Below is a small trained network, with its code and all its weights. Each question gives an input and a class and asks what happens when units are switched off, that is, made to give their printed mean instead of their output.

import numpy as np


def w(rows, s, z=0):
    codes = np.array(rows[::2]) - 128.0
    scale = np.full(codes.shape[1], s)
    scale[-1] = z or s
    return codes * scale


def norm(h):
    return h / np.sqrt((h * h).mean(-1, keepdims=True) + 1e-5)


def f(y):
    return np.maximum(y, 0)


def log_softmax(a):
    a = a - a.max(-1, keepdims=True)
    return a - np.log(np.exp(a).sum(-1, keepdims=True))


def net(x, mask):
    res = np.array(x, float).reshape(1, 5) / 4 @ E
    u = 0
    for l in range(3):
        y = f(norm(res) @ A[l][:, :-1].T + A[l][:, -1])
        res = res + np.where(mask[u : u + 9], y, B[l][:, -1]) @ B[l][:, :-1]
        u += 9
    return log_softmax(norm(res)[-1] @ U[:, :-1].T + U[:, -1])


A, B = {}, {}
E = w([
[103,166,132,215,107,213,122,159,165,120,106],'x0',
[109,103,122,181,80,143,133,164,117,27,13],'x1',
[171,112,81,109,219,2,136,79,139,127,76],'x2',
[198,100,108,14,102,83,190,131,142,85,95],'x3',
[200,65,118,225,123,173,106,8,240,99,86],'x4',
],0.0045)
A[0] = w([
[167,74,93,185,156,146,143,98,210,93,112,16],'0.n1',
[85,109,157,135,59,254,97,142,161,119,166,158],'0.n2',
[78,183,84,100,170,122,80,190,84,197,169,113],'0.n3',
[180,114,144,67,113,96,136,83,132,159,109,44],'0.n4',
[141,145,141,132,198,119,36,85,147,190,201,3],'0.n5',
[134,127,169,74,132,82,167,75,140,179,142,85],'0.n6',
[156,152,134,200,111,85,112,103,207,121,127,33],'0.n7',
[151,108,157,148,137,116,110,93,209,98,111,50],'0.n8',
[110,112,83,102,148,146,132,137,54,22,53,27],'0.n9',
],0.0059,0.0028)
B[0] = w([
[163,195,92,181,148,175,155,168,2,137,89,191],'0.n1',
[184,146,170,94,61,146,77,83,147,167,130,254],'0.n2',
[115,182,200,126,120,90,199,125,95,248,95,227],'0.n3',
[172,41,112,140,95,92,120,95,134,138,224,174],'0.n4',
[18,156,203,94,226,145,108,59,135,77,170,193],'0.n5',
[125,96,72,98,140,152,102,167,173,115,196,182],'0.n6',
[114,147,48,144,180,167,153,124,110,125,74,169],'0.n7',
[144,139,61,118,168,150,169,197,40,147,70,173],'0.n8',
[24,76,216,119,135,131,83,140,226,98,103,181],'0.n9',
],0.0059,0.0062)
A[1] = w([
[103,81,137,173,182,215,120,107,218,51,62,109],'1.n1',
[128,145,168,114,112,99,117,215,89,115,86,96],'1.n2',
[130,145,115,121,111,109,147,198,82,177,136,31],'1.n3',
[213,28,57,81,159,85,103,136,126,107,224,59],'1.n4',
[171,124,87,222,155,174,170,69,140,124,73,75],'1.n5',
[94,89,136,153,68,103,101,127,181,2,65,4],'1.n6',
[169,165,124,143,118,81,137,202,84,150,105,52],'1.n7',
[81,62,116,138,168,182,123,168,176,80,161,79],'1.n8',
[158,123,143,140,120,81,144,85,83,150,196,169],'1.n9',
],0.0062,0.0033)
B[1] = w([
[201,99,63,109,123,94,107,112,118,108,80,238],'1.n1',
[134,133,143,100,95,58,143,144,143,133,66,208],'1.n2',
[191,140,112,149,139,119,161,147,96,135,88,182],'1.n3',
[108,152,91,150,59,146,230,125,255,13,212,252],'1.n4',
[158,208,60,155,166,139,110,93,40,122,161,244],'1.n5',
[142,40,101,171,92,94,21,172,173,105,62,201],'1.n6',
[162,170,149,81,26,109,148,158,91,145,58,167],'1.n7',
[137,66,178,103,65,78,189,159,165,117,99,154],'1.n8',
[118,78,107,135,126,126,125,140,176,56,156,232],'1.n9',
],0.0069,0.0039)
A[2] = w([
[26,163,231,59,225,81,121,172,110,177,141,119],'2.n1',
[61,98,196,190,131,75,15,217,125,145,65,119],'2.n2',
[198,136,24,164,191,195,147,90,7,123,84,5],'2.n3',
[76,172,180,75,196,176,185,111,143,187,194,37],'2.n4',
[144,115,72,149,116,68,221,125,215,36,218,9],'2.n5',
[170,145,68,182,134,150,87,64,71,171,154,104],'2.n6',
[76,109,203,136,59,76,227,152,151,124,151,179],'2.n7',
[142,87,109,100,115,104,139,253,100,202,24,97],'2.n8',
[101,65,94,150,33,151,56,153,133,67,42,229],'2.n9',
],0.0058,0.003)
B[2] = w([
[51,163,188,207,183,131,212,93,60,117,126,239],'2.n1',
[166,72,107,24,112,40,141,119,156,104,104,195],'2.n2',
[224,221,66,198,229,168,82,133,29,82,45,235],'2.n3',
[72,13,79,203,157,104,111,80,127,58,144,202],'2.n4',
[29,168,51,27,88,208,221,254,238,87,188,228],'2.n5',
[190,148,60,162,159,171,102,185,140,87,118,204],'2.n6',
[164,164,29,117,177,190,181,153,129,120,131,243],'2.n7',
[190,121,157,129,42,48,80,176,102,217,41,217],'2.n8',
[113,77,139,128,212,122,76,60,156,108,205,255],'2.n9',
],0.0064,0.006)
U = w([
[11,185,201,221,229,157,213,35,37,140,230,72],'0',
[71,143,19,35,115,139,240,217,235,18,229,222],'1',
[245,218,2,222,226,202,45,95,30,38,56,223],'2',
[192,32,126,38,63,3,21,149,201,44,28,64],'3',
[203,174,214,121,30,249,30,60,184,179,222,3],'4',
[149,241,220,83,35,41,210,214,22,234,28,121],'5',
],0.0082,0.002)

Each question gives the input, the list of numbers given to net, and the class t.
The units are the neurons (one row each of A and B). Each row of codes is followed by its name. A weight is (code - 128) times the scale printed after its matrix; where a second scale follows, it is the last column's (A, B and U).
mask holds one flag per neuron, layer by layer. A switched-off neuron (its flag False) gives its mean, the last column of its row in B, instead of its output. The means were averaged over made-up inputs and are rounded, as every weight is.
A unit's drop is (log p(t) with every unit on - log p(t) with that unit switched off) / (log p(t) with every unit on - log p(t) with every unit switched off).
The circuit of an input: a set's keep is (log p(t) with only the set's units on - log p(t) with every unit switched off) / (log p(t) with every unit on - log p(t) with every unit switched off). Starting from the 12 units with the biggest drops (on a tie, the unit counted first), units are removed one at a time, each time the one whose removal leaves the highest keep (on an exact tie, the one counted first), for as long as the keep stays at least 0.8.
units of the circuit, in order: the units of the circuit, biggest drop first
unit that matters most: the unit with the biggest drop
k most important neurons: the k neurons with the biggest drops, biggest first
top k neurons in layer l: the k neurons of layer l with the biggest drops, biggest first
drop of u: that unit's drop, to one decimal
input [-3,5,7,7,-4], class 1: units of the circuit, in order : 1.n4; 0.n4; 2.n5
input [-8,7,1,2,-8], class 5: unit that matters most : 2.n1
input [-3,-6,6,3,8], class 1: units of the circuit, in order : 1.n4; 2.n5
input [-3,-2,-7,-8,0], class 0: units of the circuit, in order : 0.n5; 0.n3
input [-6,7,7,7,0], class 1: units of the circuit, in order : 1.n4; 2.n5
input [-2,3,-4,-3,-1], class 4: 2 most important neurons : 0.n2; 1.n6
input [-8,-6,2,-4,0], class 1: 3 most important neurons : 0.n6; 0.n4; 1.n9
input [2,6,-6,-8,1], class 4: units of the circuit, in order : 0.n2; 2.n3
input [-3,-2,-4,-1,3], class 4: 2 most important neurons : 0.n2; 2.n3
input [-8,-3,6,-7,-1], class 0: 3 most important neurons : 0.n5; 0.n3; 2.n1
input [-5,6,3,5,-8], class 5: top 2 neurons in layer 2 : 2.n1; 2.n8
input [-6,8,4,-1,-6], class 3: 2 most important neurons : 0.n9; 1.n6
input [3,-6,8,-5,2], class 0: 2 most important neurons : 0.n5; 2.n1
input [-8,0,3,-2,-8], class 5: units of the circuit, in order : 0.n3
input [-7,8,7,0,3], class 3: 2 most important neurons : 0.n9; 1.n6
input [-6,2,-8,4,1], class 4: top 2 neurons in layer 0 : 0.n2; 0.n6
input [-2,-1,-2,-7,0], class 0: drop of 1.n6 : 0.0
input [3,1,-7,6,2], class 4: drop of 0.n2 : 0.1
input [2,-5,-8,-2,3], class 4: drop of 0.n2 : 0.1
input [8,-5,-8,4,-2], class 4: units of the circuit, in order : 0.n2
input [1,4,2,-4,-4], class 5: drop of 0.n3 : 0.3
